[128 = 0]
[200 118 112 158 129 141 120 108 127  85 120 140  99 130 120 118 137 108
 126 135 121 149 110 157] : <41>
[133 123 116 118 136  66  53  97 138  87 149 135 247 105 147 120 156  84
 140  91  87 138 125  32] : <40>
[168 125  98 104 140 112  91  70 152 100 140 134  44 155 116 100 125 138
 146 125 121 111  86 121] : <41>
[131 134 156 136 149  81  94 107 196  54 135  82 161 130 174  93 134 143
 134  99 123 139 170  63] : <41>
[121 143 107 125 117 137 113 152 143 131 136 139 130 130 140 140 122 134
 120 122 105 138 126  73] : <40>
[127 103 144 111 152  91 145 103 161  70 133 117  87 133 135 148 123 149
 128 126 134 127 148 121] : <40>
[144 124 119 133 130 111 120 119 131 133 131 103 114 137 113 135 129 146
 111 131 143 117 135 115] : <40>
[163 139 144 118 125 103 108 119 150  81 126 126 168  82  94 113 151 128
 137 121 112 145  99  77] : <41>
[179 137 105 120 124 121 109 142 111 150 116 147 127 151 114 109 147  93
 123 114  99 141 112  93] : <40>
[136 150 154 124 144  64  68 103 147  63 139 107 214 128 148 124 145 142
 138 103 103 128 155   4] : <41>
[139 161 111 129 132 134  70 137 127 131 123 130 101 169  75 129 150 124
 124 133 131 136 109 170] : <41>
[163 130 144 150 133  97  51 125 133 109 182 124 162 165 148 107 137 125
 114 113  90 145 128  11] : <40>
[147 114 121 127 143 156  73 104 150 116 121 118 161 120 126 101 142 103
 128 112 130 133 118 137] : <40>

[134 119 125 140 138 133 120  88 138 131 119 145  90 141 117 135 140 124
 133 121 142 134 124 110] : <46>
[116 144 126 122 136 135 150 134 108 110 132 144 156 121 121 123 119 136
 115 136 117 122 112 127] : <47>
[141 146 128 116 139 139 154 131  76 128 133 141 212 109 114  97 143 131
 123 127 122 118 108 116] : <47>
[120 121 108 108 149 121  83 125 138 129 109 134 136 124 120 120 123 137
 120 131 136 118 120 115] : <39>
[127 116 129  86 125 114 115 104 138 139 109 114  81 119 145 119 131 132
 115 118 149 101 124 141] : <39>
[132 134 102 109 143 126 135 127 126 129 104 151 122 117 133 124 145 124
  78 127 135  83  96 139] : <47>
[128 115 123 125 133 123  98 112 141 138 135 119  87 138 133 135 136 138
 128 122 142 131 131 110] : <39>
[135 116 125 177 146 139 140 118 126 140 121 145  81 136 130 139 118 133
 117 124 140 131 137 115] : <46>
[125 119 125 117 126 117 112 109 134 130 136 121 147 126 133 104 135 143
 112 126 137 134 108 128] : <39>
[140 152 124 105 154 129 143 126 135 116 142 138 196 126 129 100 148 142
 100 136 117 125  85 135] : <47>
[122 152 131 127 124 119 150 126 127 105 131 141 163 119 129 118 135 125
 118 141 112 130 104 133] : <47>
[132 118 126 127 147 137 144 131  92 129 111 135 130 104 120 129 122 115
 113 123 134 105 127 132] : <47>
[123 109 122 131 130 129 125 122 124 140 115 137 112 130 123 126 147 132
 126 122 149 117 132 122] : <46>
[141 147 126 152 147 133 155 136 132 128 127 139 160 130 116 124 150 126
 109 105 123 136 113 135] : <47>
[129 169 100  94 142 112 111 145 146 135 126 140 155 131 129 124 122 135
 119 130 115  93  95 142] : <47>
[123 141 142 168 143 147 165 117  60 135 113 138 147 121 107 130 137 126
 112 124 149 146 159 131] : <47>
[117 143 134 107 132 115 106 126 166 125 148 124 141 118 152 111 133 139
 106 141 122 138  89 143] : <47>
[140 121 130 162 152 128 137 120 114 141 124 129 110 131 117 140 131 126
 131 116 140 139 156 136] : <46>
[150 109 128 135 144 130 148 112 101 138 122 131 126 126 130 116 150 132
 121 121 164 116 138 116] : <39>
[122 148 119 121 136 124 132 139 115 134 126 118 163 117 132 118 114 130
 103 137 130 102 125 146] : <47>
[136 115 106 122 128 123 111 133 119 134 116 120 125 124  91 136 128 126
 121 106 144  98 135 121] : <39>
[126 127 124 134 130 131 108 133 147 137 131 145 129 155 127 139 127 134
 123 126 115 118 108 104] : <46>
[108 119 115 123 129 129  88 159  95 125 132 139 169 129 101 132 101 117
 131 149 116 125 117  85] : <47>
